[[215 229 201  49]
 [116 103 132 247]
 [173 165 202 114]]	202

[8 2 6 8 8]	8

[422 550 483 845 149 302 308]	302

[ 59  65 253 119]	253

[[75  8 79 72]
 [74 87 30 27]]	30

[[5 0 7 5 4]
 [1 2 6 8 9]]	8
---
[[ 10 -16  -8  16  -2  -4]
 [-37  27  12 -54 -24 -17]] -> 10

[[-32  47 -47  -8 -12  45 -23]
 [-26 -32  30  48  51 -33 -36]] -> -32

[[ -5 -40  28  29]
 [  6 -47  -3  22]] -> -5

[[  9  11 -20 -29   8 -21]
 [  0 -34  24 -42  28  -5]] -> 9

[[ 39 -45  41 -23 -11 -38]
 [-19  44 -44  -5  -6  44]] -> 39

[[  9 -38  27  32   1]
 [ 15 -45  42  31   5]] -> 9

[[ 45 -26  22 -50 -25]
 [  3 -18 -13  -8   6]] -> 45

[[ 33 -49  27  -9]
 [ 34 -29  26  -4]] -> 33
---
[ 376 -224 -154 -609  441  517 -672] ans = -154
[4 2 7 6] ans = 7
[214  64 186 203] ans = 186
[93 38 71 14] ans = 71
[2 8 2 5 0 6] ans = 2
[2720 1497 7845 8204 8612 7187] ans = 7845
---
[[-1, 30, -42, -16, 24],
 [-26, 27, -15, -16, 46]] yields -42

[[-46, 38, -1, -12, -22, 30],
 [12, 10, 5, -42, 34, 17]] yields -12

[[40, 36, 9, 16, -6, 1],
 [-21, 17, 0, -3, -24, -16]] yields 16

[[-10, 40, -20, -16],
 [-7, 48, -23, -18]] yields 40

[[56, -9, 12, 23, -10],
 [55, -9, 10, 22, -7]] yields 12

[[-13, 11, 23, -40, -20, -11, 22],
 [-20, 26, 27, -45, -24, -28, 23]] yields -20
---
[845 173  96 147 251 182] result: 845, 251

[4 6 2 5 2 8] result: 8, 6

[[55 29 24 87 88]
 [97 92 81 95 82]] result: 97, 95

[253  39 126 167 164 223] result: 253, 223

[84  0 56 57] result: 84, 57

[ 833 -162  -56 -500  143 -396  401] result: 833, 401

[19 59 92 53 33] result: 92, 59
---
[[224 963 387 237]
 [505 531 421 667]
 [460 476 310 376]] => 421

[[977 193 141 207 178 197 216]
 [800 292 397 134  81 356 377]] => 197

[[ 33   8 -13  10 -26 -21]
 [-18 -31  23   5  18 -40]
 [ 23   7 -10  23 -14 -28]] => 18

[[153  75 243  36 185 105]
 [187 168 201 166 172 168]] => 185

[[-39  14  -4 -37]
 [-13  29 -19  24]] => -4

[[  11  -64  -78   79   95 -116   36]
 [ 142  311  529 -362 -380  689   26]
 [ -42 -262 -368  303  318 -502   70]] => 689

[[-11 -32 -34 -49 -36 -33]
 [ 41  40 -12 -20 -47  42]
 [  2  35 -21 -11 -25   5]] => -47
---
Input: array([  9,   4, -45,   0,  -1])
Output: -1
Input: array([11, -4, -8, 47])
Output: 47
Input: array([ -3,  12, -55,  -5,  20])
Output: 20
Input: array([17, 53, 11,  0, -2])
Output: -2
Input: array([ 13, -23, -17,  48,  27])
Output: 27
Input: array([ 39,   4,  -6,  40,   8, -25,  16])
Output: 16
Input: array([ 16,  29, -45, -28, -24])
Output: -24
Input: array([-19,  23, -22,  47,  16,  41,  -6])
Output: -6
---
4514,1606,2890,4832,3088,6784
3318,4066,4650,7752,1203,3542
Out: 4514

397,472,266,552,916
592,174,627,571,796
Out: 397

88,41,41,14,34
13,44,52,71,23
Out: 88

7,-29,45,-38,-21
33,-9,16,-7,-2
Out: 7

313,-608,-872,-874,579,-151
157,205,215,-577,-824,263
Out: 313

90,58,15,94
98,56,15,64
Out: 90

182,91,143,202,43
116,162,150,36,206
Out: 182
---
895  765  543  589
188  459  648  555
653  489  643  697
Out: 489

8  1  0  6  0 Out: 0

-36   49  -10  -13  -20   18    7
 21  -27   14   32   24   16    0
Out: 24

5  7  1  7  1  7
4  4  4  4  5  4
4  4  4  4  4  4
Out: 4

-28  -32  -13  -26  -15    7   -8
 37  -15  -17  -41  -12    6  -25
 10  -19    0  -20  -12  -31  -13
Out: -12

5  5  2  6  3  7
5  4  4  7  0  7
4  5  2  7  4  7
Out: 7

1  7  4  7  0  7 Out: 7

 90  200  141   61
128  179   87   97
102  184   81   63
Out: 184

4686  3460  7311  6048  5760  8287
5735  4625  9657  9147  6092  9026
7092  6807  5293  5851  1730  4133
Out: 5851
